Below is a small trained network, with its code and all its weights. Each question gives an input and a target symbol and asks what happens when units are switched off, that is, made to give their printed mean instead of their output.

import numpy as np


def w(rows, s, z=0):
    codes = np.array(rows[::2]) - 128.0
    scale = np.full(codes.shape[1], s)
    scale[-1] = z or s
    return codes * scale


def f(y):
    return np.maximum(y, 0)


def softmax(a):
    e = np.exp(a - a.max(-1, keepdims=True))
    return e / e.sum(-1, keepdims=True)


def log_softmax(a):
    a = a - a.max(-1, keepdims=True)
    return a - np.log(np.exp(a).sum(-1, keepdims=True))


def net(x, mask):
    ids = ['αβγδζηθλμξπστφψω'.index(c) for c in x.split()]
    T = len(ids)
    res = E[ids] + P[:T]
    u = 0
    for l in range(3):
        q, k, v = (res @ M[l].T for M in (Q, K, V))
        z = softmax(np.where(np.tri(T) > 0, q @ k.T / 3**0.5, -1e9)) @ v
        res = res + np.where(mask[u], z, O[l][:, -1]) @ O[l][:, :-1]
        u += 1
        y = f(res @ A[l][:, :-1].T + A[l][:, -1])
        res = res + np.where(mask[u : u + 4], y, B[l][:, -1]) @ B[l][:, :-1]
        u += 4
    return log_softmax(res[-1] @ U[:, :-1].T + U[:, -1])


Q, K, V, O, A, B = {}, {}, {}, {}, {}, {}
E = w([
[98,159,118],'α',
[78,82,83],'β',
[198,58,129],'γ',
[66,127,157],'δ',
[195,61,122],'ζ',
[158,11,162],'η',
[218,86,120],'θ',
[99,85,110],'λ',
[176,7,194],'μ',
[199,247,230],'ξ',
[207,68,124],'π',
[191,110,114],'σ',
[84,143,148],'τ',
[209,61,140],'φ',
[78,189,114],'ψ',
[102,77,24],'ω',
],0.016)
P = w([
[176,49,254],'0',
[202,150,126],'1',
[161,126,157],'2',
[108,86,194],'3',
[142,150,128],'4',
[132,160,122],'5',
[124,162,117],'6',
[118,171,104],'7',
[117,182,96],'8',
[110,184,102],'9',
[100,172,109],'10',
[108,195,97],'11',
[103,185,115],'12',
[74,123,188],'13',
],0.0074)
Q[0] = w([
[251,151,99],'0.h1',
[103,98,163],'0.h1',
[137,100,156],'0.h1',
],0.017)
K[0] = w([
[72,254,105],'0.h1',
[117,130,186],'0.h1',
[129,182,159],'0.h1',
],0.008)
V[0] = w([
[200,221,140],'0.h1',
[146,174,152],'0.h1',
[255,157,109],'0.h1',
],0.0081)
O[0] = w([
[47,31,255,226],'0.h1',
[199,35,119,175],'0.h1',
[83,91,177,254],'0.h1',
],0.0047,0.0048)
A[0] = w([
[44,142,178,254],'0.n1',
[212,86,146,4],'0.n2',
[225,255,240,15],'0.n3',
[93,79,214,79],'0.n4',
],0.0076,0.0055)
B[0] = w([
[203,221,55,254],'0.n1',
[155,113,113,174],'0.n2',
[23,2,71,193],'0.n3',
[173,141,87,230],'0.n4',
],0.01,0.0055)
Q[1] = w([
[227,96,95],'1.h1',
[113,4,172],'1.h1',
[83,255,89],'1.h1',
],0.0081)
K[1] = w([
[39,145,8],'1.h1',
[29,121,145],'1.h1',
[206,77,93],'1.h1',
],0.012)
V[1] = w([
[36,69,254],'1.h1',
[150,89,140],'1.h1',
[184,231,169],'1.h1',
],0.0091)
O[1] = w([
[10,101,149,3],'1.h1',
[155,112,172,173],'1.h1',
[130,208,207,55],'1.h1',
],0.012,0.0053)
A[1] = w([
[126,122,49,254],'1.n1',
[88,117,252,141],'1.n2',
[163,65,153,224],'1.n3',
[188,93,122,68],'1.n4',
],0.012,0.006)
B[1] = w([
[215,119,248,236],'1.n1',
[82,95,63,130],'1.n2',
[87,195,123,249],'1.n3',
[1,146,59,222],'1.n4',
],0.0063,0.014)
Q[2] = w([
[211,67,116],'2.h1',
[231,146,71],'2.h1',
[164,133,251],'2.h1',
],0.013)
K[2] = w([
[249,76,162],'2.h1',
[66,90,208],'2.h1',
[177,102,199],'2.h1',
],0.011)
V[2] = w([
[94,128,231],'2.h1',
[48,126,253],'2.h1',
[227,146,74],'2.h1',
],0.0041)
O[2] = w([
[152,160,22,59],'2.h1',
[92,214,139,4],'2.h1',
[121,155,254,222],'2.h1',
],0.0073,0.0015)
A[2] = w([
[171,50,54,80],'2.n1',
[240,82,40,93],'2.n2',
[60,43,126,254],'2.n3',
[204,1,151,94],'2.n4',
],0.0097,0.0084)
B[2] = w([
[70,197,187,176],'2.n1',
[27,113,169,254],'2.n2',
[199,150,6,234],'2.n3',
[15,158,139,226],'2.n4',
],0.011,0.0086)
U = w([
[146,195,130,138],'α',
[74,116,190,255],'β',
[133,114,110,140],'γ',
[139,197,119,184],'δ',
[124,128,99,78],'ζ',
[123,114,102,70],'η',
[145,120,102,82],'θ',
[107,128,139,227],'λ',
[173,123,74,63],'μ',
[37,3,69,157],'ξ',
[139,136,87,84],'π',
[108,127,127,12],'σ',
[162,187,135,174],'τ',
[209,88,73,143],'φ',
[146,250,103,77],'ψ',
[9,93,194,113],'ω',
],0.012,0.01)

Each question gives the input, a string of symbols that net reads in full, and the target symbol t.
The units are the heads (3 rows each of Q, K, V and O) and the neurons (one row each of A and B). Each row of codes is followed by its name. A weight is (code - 128) times the scale printed after its matrix; where a second scale follows, it is the last column's (O, A, B and U).
mask holds one flag per unit, layer by layer, with each layer's heads first. A switched-off unit (its flag False) gives its mean, the last column of its rows in O or B, instead of its output. The means were averaged over made-up inputs and are rounded, as every weight is.
A unit's drop is (log p(t) with every unit on - log p(t) with that unit switched off) / (log p(t) with every unit on - log p(t) with every unit switched off).
The circuit of an input: a set's keep is (log p(t) with only the set's units on - log p(t) with every unit switched off) / (log p(t) with every unit on - log p(t) with every unit switched off). Starting from the 12 units with the biggest drops (on a tie, the unit counted first), units are removed one at a time, each time the one whose removal leaves the highest keep (on an exact tie, the one counted first), for as long as the keep stays at least 0.8.
units of the circuit, in order: the units of the circuit, biggest drop first
top k neurons: the k neurons with the biggest drops, biggest first
k most important neurons of layer l: the k neurons of layer l with the biggest drops, biggest first
input η π φ ζ φ β φ ζ, target β: units of the circuit, in order	[2.n3 2.n2]
input β π ξ φ φ ζ, target ξ: units of the circuit, in order	[1.h1]
input β γ φ π ξ ξ ξ η ω φ γ θ, target ω: units of the circuit, in order	[1.h1 2.n2]
input ξ φ φ φ η, target ξ: units of the circuit, in order	[1.h1 0.n3]
input φ μ μ ω ζ φ ζ, target ω: units of the circuit, in order	[1.h1 2.n2 2.n1]
input φ β φ μ ψ β, target β: top 3 neurons	[1.n3 2.n3 1.n4]
input μ η β ω λ λ β φ θ, target β: units of the circuit, in order	[2.n2 2.n3]
input λ θ φ φ ω γ θ, target ω: units of the circuit, in order	[2.n2 1.h1]
input φ θ θ β γ θ, target β: top 4 neurons	[2.n3 2.n2 1.n1 0.n1]
input η ω ω φ ζ φ β π ω γ β π, target β: top 2 neurons	[2.n2 0.n3]
input φ η ξ η ξ τ φ μ μ ψ φ φ, target ψ: units of the circuit, in order	[1.h1 2.h1]
input γ ξ θ ω γ, target ω: 2 most important neurons of layer 0	[0.n4 0.n1]
input δ ξ ζ φ γ ω δ γ φ ξ π, target ξ: top 4 neurons	[0.n3 2.n3 2.n4 1.n4]
input φ μ φ, target φ: top 4 neurons	[0.n1 1.n3 2.n2 1.n1]
input φ ξ ξ δ ω μ φ, target ω: top neuron	[0.n4]
input φ β β φ γ, target β: 3 most important neurons of layer 0	[0.n3 0.n4 0.n2]
input ξ ξ φ γ δ β ζ β γ β, target β: 2 most important neurons of layer 0	[0.n1 0.n3]
input φ φ φ φ η θ τ ω φ ω λ ξ φ θ, target ξ: top 3 neurons	[0.n3 2.n3 2.n4]
input γ φ ζ μ σ σ μ ω ξ ω, target ω: top 2 neurons	[1.n3 1.n4]
input σ λ ω ω φ λ γ π ω λ π α φ, target β: top 3 neurons	[2.n3 2.n2 1.n1]
